Below are the code and all the weights of a small trained network. Each question names an input and a class and asks about switching units off, where a switched-off unit gives its printed mean instead of its output.

import numpy as np


def w(rows, s, z=0):
    codes = np.array(rows[::2]) - 128.0
    scale = np.full(codes.shape[1], s)
    scale[-1] = z or s
    return codes * scale


def norm(h):
    return h / np.sqrt((h * h).mean(-1, keepdims=True) + 1e-5)


def f(y):
    return np.maximum(y, 0)


def log_softmax(a):
    a = a - a.max(-1, keepdims=True)
    return a - np.log(np.exp(a).sum(-1, keepdims=True))


def net(x, mask):
    res = np.array(x, float).reshape(1, 3) / 4 @ E
    u = 0
    for l in range(2):
        y = f(norm(res) @ A[l][:, :-1].T + A[l][:, -1])
        res = res + np.where(mask[u : u + 9], y, B[l][:, -1]) @ B[l][:, :-1]
        u += 9
    return log_softmax(norm(res)[-1] @ U[:, :-1].T + U[:, -1])


A, B = {}, {}
E = w([
[255,90,7,185,81,160,136,161,202],'x0',
[88,204,103,125,72,131,206,144,244],'x1',
[128,43,158,143,142,153,127,162,186],'x2',
],0.00086)
A[0] = w([
[247,136,25,171,106,77,163,108,70,38],'0.n1',
[132,5,129,88,144,147,79,172,221,78],'0.n2',
[82,148,148,73,125,138,153,108,126,162],'0.n3',
[110,174,180,178,98,42,152,135,61,232],'0.n4',
[146,32,132,93,111,229,123,170,178,110],'0.n5',
[229,45,34,154,140,149,68,90,52,115],'0.n6',
[241,75,73,172,127,182,136,239,159,120],'0.n7',
[202,230,21,163,103,101,141,116,27,123],'0.n8',
[133,111,134,104,167,174,73,141,95,5],'0.n9',
],0.002,0.0015)
B[0] = w([
[71,80,119,80,79,226,35,113,229,202],'0.n1',
[81,243,62,165,167,82,145,220,49,184],'0.n2',
[169,84,112,132,164,105,108,173,119,187],'0.n3',
[187,74,153,141,144,107,148,203,154,221],'0.n4',
[86,210,118,203,186,150,135,201,93,187],'0.n5',
[224,135,199,167,80,43,207,83,70,242],'0.n6',
[43,121,121,61,97,199,59,37,200,252],'0.n7',
[27,178,126,214,244,116,153,250,121,216],'0.n8',
[203,92,127,156,63,30,237,121,87,142],'0.n9',
],0.0022,0.0024)
A[1] = w([
[113,116,169,4,140,127,111,99,131,7],'1.n1',
[183,126,119,130,139,114,165,192,117,83],'1.n2',
[154,136,152,151,80,129,204,94,172,69],'1.n3',
[104,110,174,95,175,60,135,141,108,149],'1.n4',
[128,186,124,106,81,136,188,162,210,103],'1.n5',
[177,76,156,112,84,78,138,91,90,38],'1.n6',
[169,67,130,123,148,99,172,151,164,80],'1.n7',
[84,175,160,63,136,158,67,88,113,121],'1.n8',
[114,99,101,141,168,146,105,188,111,101],'1.n9',
],0.004,0.0018)
B[1] = w([
[160,107,42,200,48,253,23,82,198,148],'1.n1',
[51,89,134,64,109,170,124,86,183,170],'1.n2',
[106,124,159,39,139,36,232,97,87,149],'1.n3',
[158,141,76,200,106,182,81,133,156,252],'1.n4',
[179,82,189,139,151,97,97,101,25,236],'1.n5',
[137,137,207,49,116,67,201,100,115,166],'1.n6',
[114,140,74,27,107,80,205,61,108,153],'1.n7',
[106,72,63,37,113,101,234,107,206,150],'1.n8',
[72,188,128,84,157,61,204,142,125,179],'1.n9',
],0.0034)
U = w([
[164,30,24,195,39,239,13,9,237,226],'0',
[230,48,250,114,122,12,177,15,2,208],'1',
[5,237,73,239,254,87,141,242,109,143],'2',
[40,130,79,35,117,46,240,58,187,171],'3',
[238,230,249,8,75,198,99,244,228,2],'4',
],0.005,0.0043)

Each question gives the input, the list of numbers given to net, and the class t.
The units are the neurons (one row each of A and B). Each row of codes is followed by its name. A weight is (code - 128) times the scale printed after its matrix; where a second scale follows, it is the last column's (A, B and U).
mask holds one flag per neuron, layer by layer. A switched-off neuron (its flag False) gives its mean, the last column of its row in B, instead of its output. The means were averaged over made-up inputs and are rounded, as every weight is.
A unit's drop is (log p(t) with every unit on - log p(t) with that unit switched off) / (log p(t) with every unit on - log p(t) with every unit switched off).
The circuit of an input: a set's keep is (log p(t) with only the set's units on - log p(t) with every unit switched off) / (log p(t) with every unit on - log p(t) with every unit switched off). Starting from the 12 units with the biggest drops (on a tie, the unit counted first), units are removed one at a time, each time the one whose removal leaves the highest keep (on an exact tie, the one counted first), for as long as the keep stays at least 0.8.
units of the circuit, in order: the units of the circuit, biggest drop first
unit that matters most: the unit with the biggest drop
top k neurons: the k neurons with the biggest drops, biggest first
top k neurons in layer l: the k neurons of layer l with the biggest drops, biggest first
input [3,5,7], class 2: top neuron	0.n5
input [-7,8,-3], class 1: units of the circuit, in order	1.n5, 0.n8
input [-1,7,-7], class 1: top 3 neurons	1.n5, 0.n2, 0.n5
input [-1,-1,2], class 3: top 2 neurons	1.n2, 1.n9
input [-4,-2,0], class 0: top 4 neurons in layer 0	0.n8, 0.n6, 0.n5, 0.n2
input [-8,-7,-8], class 0: top 4 neurons in layer 1	1.n4, 1.n1, 1.n5, 1.n8
input [5,-6,8], class 2: top 3 neurons	0.n2, 0.n5, 1.n5
input [-3,-2,0], class 3: top 4 neurons in layer 0	0.n4, 0.n7, 0.n1, 0.n6
input [-4,6,1], class 1: top 2 neurons in layer 0	0.n7, 0.n8
input [0,4,4], class 1: top 2 neurons in layer 1	1.n5, 1.n4
input [-4,6,0], class 1: top 2 neurons	0.n7, 1.n5
input [-7,-6,2], class 0: units of the circuit, in order	1.n1, 1.n4
input [-6,-5,6], class 0: top 2 neurons in layer 0	0.n8, 0.n6
input [-5,4,7], class 2: top 2 neurons	0.n7, 0.n6
input [-7,4,7], class 0: unit that matters most	0.n8
input [-2,7,-7], class 1: top 2 neurons	1.n5, 0.n2
input [2,-2,5], class 2: top 2 neurons	0.n2, 0.n5
input [-5,8,3], class 1: top 2 neurons	1.n5, 0.n7
input [-8,-6,-3], class 0: top 3 neurons	1.n1, 1.n4, 0.n6
input [-3,6,0], class 1: top neuron	1.n5
input [2,-1,1], class 3: top 2 neurons in layer 1	1.n8, 1.n4
input [-3,5,7], class 2: top 2 neurons in layer 0	0.n6, 0.n2
